Facts:
J138 | σ J838 J79 | φ 80 | μ a
J142 | σ J435 | φ 308 | μ c
J143 | φ 308 | μ c
J151 | σ J825 J229 | φ 941 | μ b
J202 | θ J755 J424 J870 J492 | σ J755 J467 J67 J575 J872 | φ 197 | μ b
J229 | φ 80 | μ b
J233 | σ J263 J476 J809 J67 | φ 941 | μ b
J236 | φ 308 | μ a
J263 | φ 80 | μ b
J268 | φ 941 | μ a
J275 | θ J236 J412 J872 J830 | σ J427 | φ 308 | μ c
J300 | θ J506 J427 J862 | φ 197 | μ d
J315 | φ 941 | μ b
J346 | σ J755 J79 | φ 80 | μ c
J360 | θ J142 J870 | φ 197 | μ d
J381 | θ J552 J233 J143 | φ 197 | μ a
J389 | φ 941 | μ a
J398 | θ J546 J506 J427 J67 J268 | φ 941 | μ d
J40 | θ J789 J403 | σ J893 J466 J549 J263 J476 J403 J435 | φ 197 | μ a
J403 | φ 80 | μ b
J412 | φ 197 | μ a
J424 | φ 197 | μ b
J427 | φ 941 | μ d
J435 | θ J151 J466 J974 J605 | φ 197 | μ a
J466 | φ 308 | μ b
J467 | φ 80 | μ a
J469 | φ 80 | μ b
J476 | θ J542 J67 J956 J346 J870 J491 | φ 197 | μ c
J491 | σ J268 | φ 308 | μ a
J492 | σ J67 J848 J862 | φ 80 | μ c
J506 | φ 80 | μ a
J542 | σ J549 J424 J143 | φ 80 | μ a
J546 | φ 197 | μ d
J549 | θ J151 J768 J469 J862 | φ 197 | μ a
J552 | φ 80 | μ c
J575 | θ J466 J755 J142 J412 J467 | φ 941 | μ a
J605 | φ 941 | μ a
J614 | σ J888 J870 J268 | φ 308 | μ c
J67 | φ 941 | μ d
J695 | θ J466 J427 J346 | φ 80 | μ c
J753 | θ J755 J956 J872 | φ 80 | μ d
J755 | φ 308 | μ c
J760 | θ J872 | φ 941 | μ a
J768 | σ J546 J549 J506 J467 J605 | φ 308 | μ b
J788 | θ J862 | σ J476 J469 J862 | φ 941 | μ c
J789 | φ 197 | μ a
J79 | θ J142 J346 | φ 308 | μ d
J809 | θ J138 | φ 197 | μ b
J825 | φ 308 | μ b
J830 | φ 308 | μ b
J837 | σ J870 | φ 197 | μ b
J838 | θ J315 J870 | φ 941 | μ d
J848 | θ J469 | φ 80 | μ d
J86 | θ J151 J893 J229 J870 | σ J360 J552 | φ 80 | μ c
J862 | φ 308 | μ b
J870 | φ 80 | μ b
J872 | φ 197 | μ a
J888 | θ J614 J956 | φ 308 | μ c
J893 | φ 308 | μ c
J895 | θ J755 J837 | φ 941 | μ b
J933 | θ J315 J830 | φ 80 | μ b
J956 | φ 308 | μ d
J965 | θ J424 J143 | σ J575 J79 | φ 308 | μ c
J974 | φ 308 | μ a
J986 | θ J236 J466 J263 J142 J389 J424 J974 J552 | φ 308 | μ c
J999 | θ J403 J229 J552 | φ 941 | μ c

Known rows:
J268: [-11 -32 -33 -42 -21 -30  24 -17   0 -56  39  48  -3  13  -2 -30 -20  -9
  12  37   1  28  66]
J398: [-29 -34 -56 -45 -18 -30 -17  -5  14 -54  33  53  -2 -21   8 -50 -76   2
 -24  41   8  31  52]
J506: [-24  -5 -53  14 -18 -27  30  19   5   8  27  72  14   1   5 -56 -47  -3
  14  39   0  23  69]
J614: [  9 -26  12 -43   2 -29 -25 -12  -5 -61  55  45  -1 -18   4 -36 -72 -11
  11  45  -5  10  49]
J888: [-24 -12 -24 -45 -17 -32 -14 -32  -6 -62  31  45  -4   8  -2 -17 -61  -9
  15  34  -6  45  57]
J491: [  4 -27 -10 -48  -7 -28  -8 -13  -7 -59  51  46  -1  -8   1 -38 -32 -16
   6  34  -6  26  55]
J870: [-17   5 -41 -41 -11 -29   8 -26  -1 -60  51  63  -1 -13  -7 -32 -78 -12
  53  45  13  44  61]
J837: [ 19 -29 -40 -45  27 -34 -21 -21  -3 -57  44  46  -6 -15   4 -43 -91 -11
   8  32  -6  11  55]
J895: [ -2 -31 -56   6 -13 -18 -26  -8   1 -47  28  49  -1 -18   5 -51 -91  -2
 -25  43  -6   9  52]
J86: [-23   0 -44 -38  35 -30 -33 -25  65 -56  79  81  11 -29  10 -50 -93 -11
 -27  42 -14  20  55]
J893: [-13 -17 -49 -17 -13 -14 -12  -4  -1 -57  18  48  34 -20  27 -44 -58   7
 -25  35  -2   8  56]
J753: [-25   3 -52 -42 -19 -23 -16  -6  -3 -59  16  67  -4 -30   4 -55 -73 -10
 -22  38  -1  34  52]
J872: [-22 -16 -58 -35   6 -10  12 -25  -4 -22   1  57  10   0   9 -50 -50  -1
 -26  34  -7   9  75]
J275: [ -5 -25 -41 -46 -14  -3 -21 -21   0 -49  18  46   1 -18  24 -52 -70  -9
 -24  32  -6   8  53]
J236: [-10 -29 -40 -42  -5 -28  -9  14  -3 -52  23  47  21 -12   4 -55 -39 -12
 -25  37 -11  10  52]
J542: [-19  -7 -52  -6  17 -21  -7  36   1  20  62  45  11 -26  47 -54 -56 -12
   1  28  -5  11  52]
J143: [-27  -5 -58 -15 -15 -11 -22  18  -1 -15  26  53  31  -2  10 -47 -67  13
 -27  34  -4  12  57]
J381: [-27 -31 -57 -43  -6 -27 -27  -8   7 -26   6  46   1 -26   6 -52 -77  -7
 -24  35 -12  11  59]
J965: [-30 -17 -28 -43  -2 -15 -27 -21  -7 -12  -2  57   9 -29  27 -54 -91  -9
 -24  36 -17   9  55]
J467: [-28   6 -53  22 -14 -18  44   0   1 -28   0  69  13  -1   6 -52 -29  -4
   8  34 -10  11  76]
J492: [-12 -24 -17 -40  26 -23 -20 -23  -3 -48  -2  48  12 -28  50 -52 -82 -11
  -7 101  -8   5  53]
J788: [-21 -41 -40 -35  17 -28 -28 -20  32 -23  15  46  -1 -30  55 -50 -94   3
 -24  91  -8   4  58]
J605: [-25 -15 -59  49  -5  -9  25  13  19   3  27  46   8  15  14 -54 -40   9
 -25  36  -5  13  71]
J138: [-24 -18 -25 -45  17 -29  18   5  -7  -7  -1  60  -1 -27   2 -55 -63 -14
   9  46 -13  11  57]

Rows, some named above:
[ 10 -18   6 -48  14 -29 -25 -16  -4 -58  51  47  -1 -19  -2 -36 -70 -11
  17  44  -4  17  55] | J614
[-34  -5 -60 -42 -17 -32  20 -20  48 -57   2  90   4 -20   4 -54 -67  -2
 -22  38  -7  44  72] | J838
[  0 -35 -45 -13  -5 -20   2  19  11 -50  34  45  -3 -11   6 -52 -45  -7
 -25  32  -8  11  52] | J389
[-14  15 -58 -21 -12 -30  -8  49   4 -57   4  70  13 -30   3 -49 -94 -12
 -13  43  53  15  52] | J229
[-31 -37 -59 -48 -18 -15 -28 -11  29 -49   9  47  -1 -27   6 -50 -84   5
 -25  47  -9  10  55] | J999
[-25   0 -28 -19  29 -19 -21  20  -5  38  47  47  12 -27  58 -57 -96  -8
 -19  43 -10  10  53] | J768
[-21  -1 -53 -39 -14 -30 -22 -26  25 -56  26  64  -3 -30   7 -55 -94 -12
   4  40  16  23  53] | J933
[-28 -16 -59 -47 -15 -29 -12 -24  22 -60   4  62   7 -29   6 -46 -76 -11
 -18  68  -7  10  66] | J848
[-23 -24 -61 -10  14 -20 -23 -23  10 -50  13  47   9  -4  28 -47 -68   0
 -29  37 -10   6  76] | J435
[-26   9 -38  -4 -18 -11  23 -17   0 -54   2  72  18   7   2 -47 -59  11
 -27  39 -10  12  67] | J755
[ 20 -32 -41 -51  25 -31 -24 -22  -7 -57  46  47  -2 -14   1 -42 -95 -12
   8  31  -8  12  55] | J837
[-31   5 -53 -47 -17 -28  37 -24  -3 -63  -1  89  18   1   6 -47 -51  -5
 -11  42  -7  50  68] | J79
[-27 -13 -64 -35  37 -28 -30 -25  -5   5   1  55  -2 -30  44 -51 -98 -10
 -26  37  -8  11  58] | J202
[-29 -18 -34 -50 -12 -32  -4 -30   0 -57  21  65  -2 -14   5 -53 -91  -9
   7  36   9  11  55] | J695
[-14 -37 -29 -36 -23 -29  23 -22  -3 -60  44  45  -7  17  -5 -31 -19 -11
  12  39  -1  27  65] | J268
[ 11 -13 -25 -39  17 -14 -22 -15  -2 -52  30  46  34 -24  76 -53 -69  -7
 -30  40   2  10  53] | J142
[ -7 -39 -56 -19  -9 -28 -10 -11  21 -49  40  47   2 -25   3 -53 -88  -7
 -29  49  16   8  52] | J315
[-27   6 -28   1 -16 -11  25 -12   3 -54   1  73  20   7   8 -48 -60  13
 -27  41 -12  11  67] | J755
[-12 -18 -57 -12  -1 -12 -28 -15   0  -7  31  53  14  -7   8 -50 -90   6
 -31  34   2  12  61] | J424
[-28 -28 -52 -28   4 -31 -12 -22   5 -57   2  48   6 -31   5 -50 -94 -12
  -1  72  -6   6  59] | J469
[-24 -10 -28 -41 -13 -31 -14 -24  -6 -62  30  48  -1   3  -2 -15 -57 -11
   9  30  -3  48  58] | J888
[-22 -10 -62 -36  31 -28 -29 -25  -4   5   1  56  -2 -30  39 -55 -95  -9
 -21  44 -13   8  59] | J202
[-28  -4 -65  54   7 -23 -23  -8  24  12  32  56  -3  20   7 -47 -88  10
 -30  21  -7  10  93] | J549
[-29 -15 -21 -39  17 -27  18   6   1   0   1  58   0 -25  13 -54 -63 -10
   4  44 -12   9  59] | J138
[-23 -12 -61  25 -13  -6  36 -23   8 -58  -3  63  -1  15   9 -52 -45   4
 -25  37 -10  13  78] | J575
[-30 -21 -43 -49  10 -14 -29 -27  33 -60  42  78  18 -29   3 -50 -73   0
 -28  38  -6  22  54] | J552
[-29 -36 -46 -44 -16 -28  15   3  19 -58  36  47  -2  -6   2 -53 -47  19
 -21  37   5  18  56] | J427
[-13 -33 -54 -22 -11 -12 -13  -8   7 -53  21  46  -3 -10   5 -56 -55 -10
 -24  37  -8  12  59] | J760
[-27 -40 -56 -51 -18 -32 -27 -20   5 -46  32  59   0 -14   1 -48 -96  -2
 -26  33  -5  18  59] | J300
[-10 -37 -30 -44 -15 -31  22 -23  -5 -57  40  46  -4  15   1 -25 -20  -8
  12  39  -3  28  68] | J268
[ 21  -9 -55  -2  31 -30 -30  69   1 -21  18  47   0 -27  32 -52 -98 -11
 -31  47  36   7  51] | J151
[-25  -3 -66 -46  11 -30 -28 -27  52 -62  65  96  25 -28   2 -42 -89  -7
 -32  23  -5  54  59] | J360
[  0 -35  -9 -46  -6 -28  -4  -7   2 -55  53  46  -4  -4   2 -37 -37 -13
  11  37  -7  27  52] | J491
[-17 -19 -49 -46 -18 -28 -13  24  -7 -56  30  53  15 -24   6 -50 -48  -8
 -28  30   6  37  51] | J956
[-29 -35 -55 -45 -13 -13 -27 -12  26 -45  12  49  -2 -28  12 -52 -87   6
 -25  52 -12   8  55] | J999
[-19 -21 -45 -42  10 -19 -32 -22  32 -56  45  80  19 -27   7 -54 -70  -2
 -29  39 -11  25  54] | J552
[-27  -3  -7 -49  15 -27  21 -20  -4 -28   1  67   2 -26  25 -60 -88 -12
  27  52 -10  12  53] | J346
[-33  -5 -53 -43 -12 -29  21 -19  49 -49   2  87   2 -19   3 -50 -66  -3
 -22  47  -7  44  70] | J838
[-11 -38 -53 -46  38 -20 -30  -8   0  34  18  44  10 -30  94 -52 -91 -14
 -25  35  -5   6  55] | J40
[-29 -39 -58 -35 -16 -29  29 -21  11 -55   1  58  13 -19  10 -40 -37  19
 -28  85  -6  10  63] | J67
[ -8  16 -62 -16   1 -32   0  48  -2 -54   1  75  13 -30  -1 -48 -95 -12
 -14  44  52  15  52] | J229
[ 14 -16 -26 -45  12 -19 -19 -15   3 -56  26  44  33 -28  79 -49 -73  -7
 -25  38   1  10  51] | J142
[-22 -11 -32 -43 -19 -33 -14 -24  -7 -52  29  47  -5   2  -3 -22 -60 -12
  14  35   1  49  56] | J888
[-24  -6 -57 -41  -7 -23  -4  -6  -2 -14  20  68  16   0  10 -45 -70  12
 -28  29  10  22  66] | J546
[-11   5 -35 -44 -16 -28  12 -21  -3 -64  51  60   0 -17  -5 -37 -71  -9
  51  40  21  42  62] | J870

Now the same nodes, written a new way:
Known rows:
J79: [ -1  37   3  13  14  28  -9  -1  31 -13 -23   3 -38  28  10 -20  -3 -52
 -30 -29   6  21   4  -7 -20   8  14]
J956: [ 14   7 -12  12   4   1 -26   9  13 -10 -34   4 -35  38  32  -2  12 -51
  -8 -49  18  15  -8 -14 -19  16   9]
J837: [ 25  -2 -12  -1  21  16   1   1  10 -18 -26  10  21  39  40 -27  16 -15
 -17 -61  29  35 -33 -45 -31   2  13]
J138: [ 10  -7 -15  15   6 -11  -5  14   4 -12   3  23 -11  43  42  10   4 -31
 -26 -38  14  45 -13 -32 -36  21 -16]
J893: [  8  24   2  43  12   3  -7   9  11 -12 -32   1 -23  41  51  -5  23 -41
  -9 -40  33  22   8  -4 -14  15  14]
J86: [ 25  16 -32  16 -26  -2  20  15  21 -31  36  18 -11  69  63 -10   9 -55
 -63 -27  -8   0  23   0 -36  25 -14]
J466: [ -4  31   7  35  19  10 -15 -10  24 -25 -40   2 -21  34  34  -7   8 -43
 -13 -24  17  33  20  -4 -18   4  -1]
J202: [-16  23 -15  -3   9  15  -1  13   9 -37   0  19  -5  46  44 -15 -15 -16
 -50 -54  12   9 -24 -20 -13   8  16]
J389: [ 12  24 -14  27   0   4  -1  16  -4 -23 -30   7   7  31  41  21  14 -37
 -28 -53  11  54   4 -10 -12  18   3]
J575: [ -8  31 -21  12   0  21 -13  35  14 -21 -23   7  -9  23  19 -15 -13 -46
 -45 -33  -6  31  22  -2 -16 -12  22]
J268: [ 25  17 -17  25   7  19 -11  17   1   1 -44   2   6  24  28  -9  28 -29
 -18 -56  15  57  11 -14 -12   5  30]
J848: [ -2  35   8  23 -19 -10 -13  10   9  -5   5  31  -5  57  43  -2   2 -24
 -18 -28   6  36  25 -13 -20  10  29]
J695: [-10  27   1  13   4   1   1  29  32 -10   6  20 -14  45  21  -5  -3 -48
 -22 -26   4  35  20 -18 -33 -22   2]
J999: [ -8  36   7  19 -11  -3  -5  35 -13 -21 -14  10  -2  40  32 -17   6 -39
 -74 -40  14  30 -12 -21 -25  12  19]
J809: [-17  39  -1  25  -5  -3 -16   1  18 -27 -16  16  12  55  45  -5   0 -18
 -34 -42   3  13  11   0 -13  -1  33]
J469: [ -3  -3  11  24   1 -21 -10   4   7  -5 -18  14  -3  50  43  -4  20 -30
 -21 -28  14  43  15 -24 -14  30  15]
J476: [-15  26  -4  16  16   9   3  14  25 -13  -4   9 -10  54  31 -12   8 -23
 -24 -44   7   6   7   4   7  -6  26]
J933: [ -2  22 -10  13 -26  -1 -14  15   3 -24   6  27 -12  50  52   5  10  -9
 -28 -41   8  30  20 -14 -16   7  17]
J236: [ 18   7  -1  28  15  10 -16   0  11  -7 -37   9 -23  27  30  10  14 -40
 -24 -35  16  13  -9 -19 -26  20   5]
J315: [ 19   7   7  14  -3   6   7  24  -2 -26 -21  -4  -6  28  39   8  22 -23
 -29 -55  13  29   5  -5   2  31  11]
J435: [-11  50  -7  34  12   3  -9   7  15 -11 -14  16  16  59  46  -2  -1 -30
 -33 -33  -9  28   3  -5 -23  -8  27]
J830: [  6  11   4  14  12  -9 -25   9   3 -25 -30  12 -25  38  43  -7   9 -39
 -22 -42  25  20  -7 -31 -13  31   5]
J492: [ 14 -11   3   3  -2   2   6  14  12  -7  -8  18 -17  40  36  16  13 -30
 -19 -38  21  33 -18  -4 -26  10 -14]
J895: [  6  24  -9   5 -19   5 -20  34   9 -32 -18  12  -6  30  17  -5   3 -26
 -38 -41   7  15   4 -11 -14  -6  27]

Rows, some named above:
[  1  16   6  37 -13 -13  -5  -7   2 -26 -28  22  -2  48  57  -1  25 -24
 -16 -27  19  50  17   2 -22   8   2] | J403
[  7  16 -15  13  -6  27   2  -2  19 -14  -5  14 -12  55  62 -22  34   0
  -8 -58  22  70  18  -9   0  18  22] | J870
[  4  26 -15  10  27  16  -2  12  17 -28 -15   5 -34  42  35   0   4 -53
 -26 -53  23  40 -20 -21 -24  12 -18] | J142
[ -9  14 -32  14   0   9  20  -7  41 -23  -7  -5  -9  64  44 -37   5 -67
 -53 -42 -33 -13  22  24 -12  26  13] | J360
[  8  50  -5   3 -10   0 -16  35  10 -21  -4   7   1  49  16   4 -12 -38
 -31 -49   1  35  19 -18 -16  11  32] | J398
[ 15   5   3  17  -5   6   1  17  -1 -26 -27   0  -9  38  36   7  23 -28
 -28 -58  14  26   4  -4  -6  26  16] | J315
[  0 -27 -18  20  19 -14 -16  22  10 -14 -46  20  15  36  40 -19   1 -38
  -8 -33  16   7 -15 -11 -14  19  35] | J872
[ -1  15  11  36 -21  -7  -6  -2   2 -24 -22  25  -6  49  58  -1  19 -23
 -22 -38  18  51  16  -5 -17  16  11] | J403
[  4  38   6  53   1  -2 -18   7  -3 -24 -40  16 -15  44  53  -2  20 -41
 -22 -33  29  33   6  -2 -24  10   4] | J143
[ 26  38   9   3  -3  -2   0  34   5  -5   6   6   3  46  14  13  -5 -28
 -58 -42   7  10   7 -33 -22   7  19] | J788
[ 17  -7 -15  42 -21 -16  27   8  15 -19 -16  16   3  52  62  -8  36 -76
 -49 -10   8   7  28  11 -47  20  -8] | J552
[ 15 -16   7   5  -2   8   9  11  20   1   3  20 -20  40  38   6  20 -30
 -24 -40  24  36 -16  -8 -33  12  -9] | J492
[ -9  44  10  -1  17 -20  -8  12  15  -3   1   7  15  63  29 -13 -13 -38
 -33 -43  -9  18  -6 -39 -27  16  30] | J300
[ -1   3  17  19  22   2   4  -3  26   1 -38  -2   4  39  32  -5  13 -35
  -7 -44   4  23 -11   8 -15  17  22] | J546
[-18  11   5  26   8  -2   0  -2  11 -21 -43  11  11  47  54 -14   8 -38
 -30 -42   7  32 -10   0  -7  20  20] | J424
[ 11  -9  34   9  10  -4 -23  46  13 -39 -22  42 -61  45  65  26 -44 -65
 -49 -39  18   0 -37 -35 -21 -24  41] | J275
[ 17 -13   8   9  -7  -2   7  16  16  -3  -6  17 -19  40  39   8  21 -28
 -26 -38  14  37 -13 -10 -28   9 -13] | J492
[ 14   8   5   7 -10   3  -4  15  -9 -20 -30  -7  -3  26  28   7  15 -38
 -41 -53   5  42 -16 -21 -17  20  -7] | J233
[  0  22 -13   9 -20   8 -14  31   8 -33 -19  14  -6  27  25  -5   1 -30
 -42 -50  10  21  17  -6 -16  -2  26] | J895
[-36  26  21  40  16 -21  -5  25   5 -23 -38  10 -12   2  21  -6 -15 -22
  11 -30  39   2  -6 -24 -24  50 -14] | J825
[ 15  44 -12  24  -8  12  -6  24  -2 -22 -11  22 -24  38  44  -6  -5 -37
 -46 -40  19  16 -22 -30 -39 -10   1] | J965
[ -3  24   9  17   1  11  -1  -3   1  -1 -19  17   4  35  36 -10  -4 -21
 -54 -30  -6   7 -25   2 -33  -8  19] | J381
[ 11  14 -12  29  11   6 -24  10  18 -21 -38  23 -28  43  32  -1  16 -42
  -6 -43  30  15   4   0  -7   6   6] | J755
[ 13  -5 -13  13   1  -7  -1  17   1 -13  -5  19 -13  47  41   9   6 -31
 -28 -46  12  51 -13 -31 -32  26  -9] | J138
[ -6  31  10  27 -24 -19 -14  10   4  -6  -1  26 -12  59  45  -5   1 -27
 -21 -35   3  37  25  -4 -29  12  28] | J848
[  1  45   0  34  10 -13 -11  13   0  11  -8  19  20  63  48  -1  -3 -22
 -29 -34 -13  10  16 -15 -11   9  46] | J549

